Each row is followed by one of two labels, saying whether the row has a hidden trait. Each part has a new trait and two new labels.
In the rows, 128 means zero.
[158 140 125 113 123  47 119  96 139  79  80 123 120 139 134 118 124 105
 139  74 143] : J
[155 125 176 129 104 105 103 142 117 129 196 111  90 110 122  77 140 136
 163 116 100] : W
[120  89 144 137 143 172 150 121 157 182  77 107 147 107 133 136 106 108
  94 152 142] : W
[118 125 132 102 148 152 127 158 116 111 213 126 118 180 129  91 116 147
 190 154 108] : J
[135 102 147 176 105 135 131 120 146 144  93 146  84 112 142 145 170 182
 110 166 100] : W
[134 128 131 167 122 115 112 103 136 135 141 153  86  66 137 105 196 190
 100 105  92] : W
[145  87 124 113 168 103 134 136 155 108 104 126 110 191 143 131  86 113
 167 156 145] : J
[116 146 142 122 145 127 143  74 165 106 109 123 139 116 142 100 184 148
 119  69 113] : J
[114 138 111 122 166 136 112 120 131 129 206 151 105  71 125  49 152 172
 127  84 102] : W
[114 113 182 119 174 135 126 105 178 139 172 109 123 169 151  98 188 173
 163 139  69] : J
[125 109 117 102 196 129 143  95 168 124  90 124 162 151 137 142  92 100
 114 114 144] : J
[123  79 100 118 201 167 124 141 143 172 188 141 139 105 128 126  77 128
 110 145 124] : J
[151  94 163 133 184 122 122  87 174 153 122 116 124 101 145 130 174 148
 103 113  92] : J
[ 84 140 144  97 162 210 151 130 152 157 173 101 156  99 118  54 126 139
 137 116 122] : J
[158 103 164 146 100  97 119 131 134 167  91  96  94  64 116  81 133 105
 119 108 141] : W
[119 138 141 104 119 130 122 162 113 126 211 116 116 136 113  72 120 128
 175 132 129] : W
[111 129 186 154 110 172 155  97 176 142 103  99 117 121 144  87 219 191
 136 142  87] : W

[193 107 155 130 127 129 160 151  97  64 158  73 154 115 115 147 124 137
 142 141 141 176  52  74  70] : <49>
[122 130 115 124  84 156 171 148 209 125 126 120 128  58 117  84 146 144
 168 110 163 142  51  96  59] : <49>
[137 104  63 118 132  79 201 129 159 107 159 114 157 108 145 104  92 148
 255 125 198 136  45 120  97] : <49>
[155 145 121 112 148 110  99 163 151 146 162  98 157 124 117 129 120 155
 173 153  56 131  92 165 118] : <49>
[141 130 137 108 119 136 150 138 134 133 148 124 140 108 142 129 134 132
 159 140 148 131 101 119 104] : <45>
[151 178 134  43 120  97 127 158 146 159 128 104 145 120 209 145 163  71
 250 145 144 122 108  82  11] : <49>
[154  88  99  75 120 146 141 122 136 117 122 179 131 122 108 191 127 144
 126 160 125 127 174 112 150] : <49>
[155 131 115  94 112 114 146 138 142 130 153 112 138  91 124 128 148 113
 156 139 134 153  96 105  95] : <45>
[157 123 106  80 104 126 155 155 149 123 153 114 151  92 124 145 156 106
 178 138 145 142  99  96 101] : <45>
[125 126  89  92 141 127 151 125 163 121 133 117 140 113 172 150 163 140
 190 103 158 132  94 116 120] : <49>
[162 117 110  35 109 108 169 162 139 136 177 127 152  62  69 157 172 107
 237 145 193 137 112  85 113] : <49>
[131 188 154  71 133  90 103 143 134 169 104 109 130 155 223 132 151  78
 229 141 127 111 131 103  12] : <49>
[148 113 129 134 125 132 160 153 154 109 113  97 121 137 126 125 158 151
 190 139 144 119 108 111 112] : <49>
[165 132 113  87 108 108 151 140 147 132 162 108 142  78 122 127 158 111
 170 143 133 158  85  97  87] : <45>
[ 87 105 117 124 148 145 120 126 150 127 109 145 115 133 144 155 119 152
 134 112 171 142 147 135 150] : <45>
[135 128 117 111 120 129 138 139 138 131 137 121 139 121 130 139 135 120
 145 135 131 132 122 113 113] : <45>
[138 129 139 113 122 135 148 137 131 134 148 125 139 109 144 127 134 133
 158 141 147 129 107 120 108] : <45>
[122 129 131 145 134 128 120 121 124 129 122 131 121 141 129 121 123 132
 114 127 124 124 137 137 136] : <49>
[143 143  96  45  97 126 130 133 126 149 196 156 180  47 130 163 119  55
 136 127 145 161 104  97  93] : <49>
